After every row comes one of two labels: whether the row has a hidden trait. Each part has its own trait and labels.
In the rows, zero is written as 128.
143 107 143 166 114 147 115 16 133 111 156 117 162 138 122 78 134 141 127 142 136 -> QR
92 91 121 176 100 124 112 104 91 163 156 118 90 120 129 169 151 118 175 147 147 -> Jr
133 104 128 140 98 156 112 108 126 192 152 134 133 129 138 143 43 120 112 139 114 -> QR
134 122 152 125 123 147 119 87 141 109 152 122 137 146 124 58 136 116 114 133 135 -> QR
174 170 135 43 148 152 125 111 187 163 117 126 161 158 98 119 144 109 87 138 123 -> QR
157 180 134 73 106 166 118 134 193 169 106 125 166 155 126 99 145 89 46 123 126 -> QR
102 132 129 96 122 151 124 137 137 165 161 126 173 137 114 162 88 59 106 127 132 -> Jr
142 131 133 106 117 155 117 122 122 173 167 127 154 137 121 140 9 114 104 138 106 -> Jr
94 117 126 139 113 150 116 101 111 161 158 120 121 120 108 158 142 85 135 136 142 -> Jr
99 102 126 147 120 131 113 108 86 154 159 121 99 117 122 159 139 113 169 152 142 -> Jr
137 119 131 92 84 147 101 111 131 174 155 135 139 167 121 152 132 143 125 131 134 -> QR
136 122 135 90 117 159 117 105 123 175 158 122 150 134 117 139 45 114 87 140 112 -> Jr
140 96 124 198 153 115 108 72 167 114 116 115 110 108 164 139 158 197 156 139 141 -> QR
91 111 128 148 114 142 118 111 88 171 143 121 114 126 115 153 135 91 145 148 137 -> Jr
134 94 126 162 97 138 113 93 130 172 155 118 124 117 131 147 96 115 118 138 134 -> Jr
131 115 123 143 109 141 111 118 168 164 154 120 125 123 122 163 71 110 104 133 129 -> Jr
136 109 143 193 108 160 115 76 148 106 157 121 138 133 131 72 136 126 134 129 141 -> QR
122 101 128 100 161 145 122 104 56 149 119 123 135 107 131 72 111 134 113 140 123 -> QR
146 118 126 134 115 147 115 121 133 161 160 131 138 133 118 163 31 119 122 135 110 -> QR
125 149 136 74 116 174 123 132 130 171 158 124 174 140 112 148 53 60 44 129 124 -> Jr
130 114 129 204 118 141 115 54 134 123 127 121 143 121 161 126 134 172 127 134 124 -> QR
138 104 128 148 121 107 148 114 104 99 159 132 146 100 124 157 160 124 126 136 137 -> QR
117 120 127 119 112 144 118 113 141 171 161 123 130 129 117 165 104 79 123 135 136 -> Jr
154 112 124 98 109 138 114 93 195 171 112 121 116 133 128 141 226 140 143 139 142 -> QR
134 130 136 18 94 166 100 112 138 169 126 125 165 165 124 133 182 120 82 135 127 -> QR
146 81 115 202 104 122 113 108 156 155 154 135 97 127 130 162 58 151 179 137 126 -> QR
143 146 137 20 95 162 101 113 129 168 151 137 159 179 105 138 106 131 98 135 126 -> QR
139 113 127 195 138 123 119 65 141 118 124 121 132 129 160 132 127 180 124 138 127 -> QR
94 132 129 131 111 158 116 122 116 170 155 123 148 133 122 154 113 63 101 130 131 -> Jr
139 129 127 187 125 141 113 69 133 123 136 122 155 130 155 131 115 172 105 134 120 -> QR
108 134 133 101 117 177 126 113 56 174 150 123 145 126 138 143 151 98 117 154 129 -> QR
138 127 132 115 194 145 122 118 107 115 110 114 145 118 121 95 116 151 104 135 133 -> QR

149 175 146 100 165 117 163 131 109 137 130 134 169 141 142 122 -> G
138 105 109 74 70 130 138 120 141 110 139 175 68 109 117 120 -> G
141 189 139 93 159 125 158 132 110 147 146 135 151 136 145 131 -> G
136 103 113 81 87 127 140 123 137 115 139 168 84 113 120 121 -> G
137 106 115 105 117 113 129 135 137 110 107 147 103 119 125 114 -> Z
136 187 131 84 141 127 149 130 115 149 162 145 133 128 142 133 -> G
150 133 146 121 159 120 139 153 110 129 92 116 164 150 132 114 -> G
146 173 138 90 142 123 164 125 114 137 148 149 151 131 138 125 -> G
136 185 130 89 149 123 143 130 114 148 158 139 140 135 144 132 -> G
140 191 149 95 166 132 159 139 105 150 141 127 164 147 148 134 -> G
159 167 163 105 168 120 195 128 107 131 112 138 188 141 138 117 -> G
161 173 176 115 179 130 194 142 95 142 100 116 214 158 142 119 -> G
158 174 160 136 193 118 149 154 93 149 106 103 207 162 143 116 -> G
129 88 103 108 105 116 119 129 144 105 115 154 91 113 122 115 -> Z
150 190 164 102 173 146 188 149 98 158 126 119 180 147 147 132 -> G
141 140 121 74 96 129 148 118 127 129 156 167 106 118 124 124 -> G
144 195 158 102 168 146 161 152 95 167 136 112 180 154 150 137 -> G
168 143 171 129 179 117 174 146 100 124 78 114 208 158 131 104 -> G
143 168 133 83 135 121 153 123 117 137 155 148 137 129 136 125 -> G
121 85 107 126 118 113 108 133 148 107 105 143 96 121 127 117 -> Z
139 103 140 136 149 121 123 154 123 119 74 116 152 152 132 115 -> Z
145 69 151 156 143 110 158 136 138 87 43 128 170 141 121 98 -> Z
156 183 171 114 183 132 170 154 90 155 111 105 204 166 148 126 -> G
178 141 185 140 196 114 188 152 92 125 61 104 241 165 133 98 -> G
121 51 110 140 89 110 122 113 158 83 94 160 109 116 111 106 -> Z
121 61 114 140 104 107 121 121 156 88 93 152 107 120 118 109 -> Z
141 180 136 87 144 124 156 127 114 143 154 145 144 132 141 128 -> G
113 90 89 89 67 126 99 118 152 111 147 172 46 105 116 127 -> Z
156 146 152 112 162 112 167 135 113 124 105 132 176 140 135 111 -> G
141 155 124 96 136 117 141 130 122 130 141 145 127 128 137 124 -> G
113 189 91 64 111 128 94 127 124 160 206 155 73 119 144 148 -> G
154 181 171 111 177 135 181 147 94 152 112 114 199 160 145 126 -> G
150 108 133 78 83 131 172 115 131 108 132 175 106 115 112 113 -> G
128 91 108 106 103 116 119 129 146 107 118 154 90 115 121 116 -> Z
157 183 166 126 192 124 154 157 89 155 110 101 211 163 147 121 -> G
153 158 145 108 165 114 156 139 111 131 113 127 172 143 137 115 -> G
108 75 106 145 117 108 95 131 152 103 93 137 109 134 129 119 -> Z
126 63 113 131 98 112 129 121 155 92 100 154 104 116 117 108 -> Z
145 186 159 101 170 142 178 146 100 157 131 121 168 144 148 134 -> G
141 104 126 116 137 113 136 139 135 108 95 138 123 126 126 111 -> Z
117 53 106 143 93 101 109 114 160 80 93 156 106 121 114 105 -> Z
128 70 113 105 74 122 136 113 151 92 112 170 88 111 110 111 -> Z
155 178 176 114 179 141 186 154 96 156 112 109 202 163 147 128 -> G
159 174 167 116 178 121 173 142 99 141 106 117 205 155 141 115 -> G
158 183 166 129 194 119 154 156 89 151 107 102 214 162 144 117 -> G
137 83 130 139 133 112 136 138 138 96 73 133 135 133 124 107 -> Z
138 148 120 91 132 117 134 131 124 131 136 145 120 127 133 124 -> G
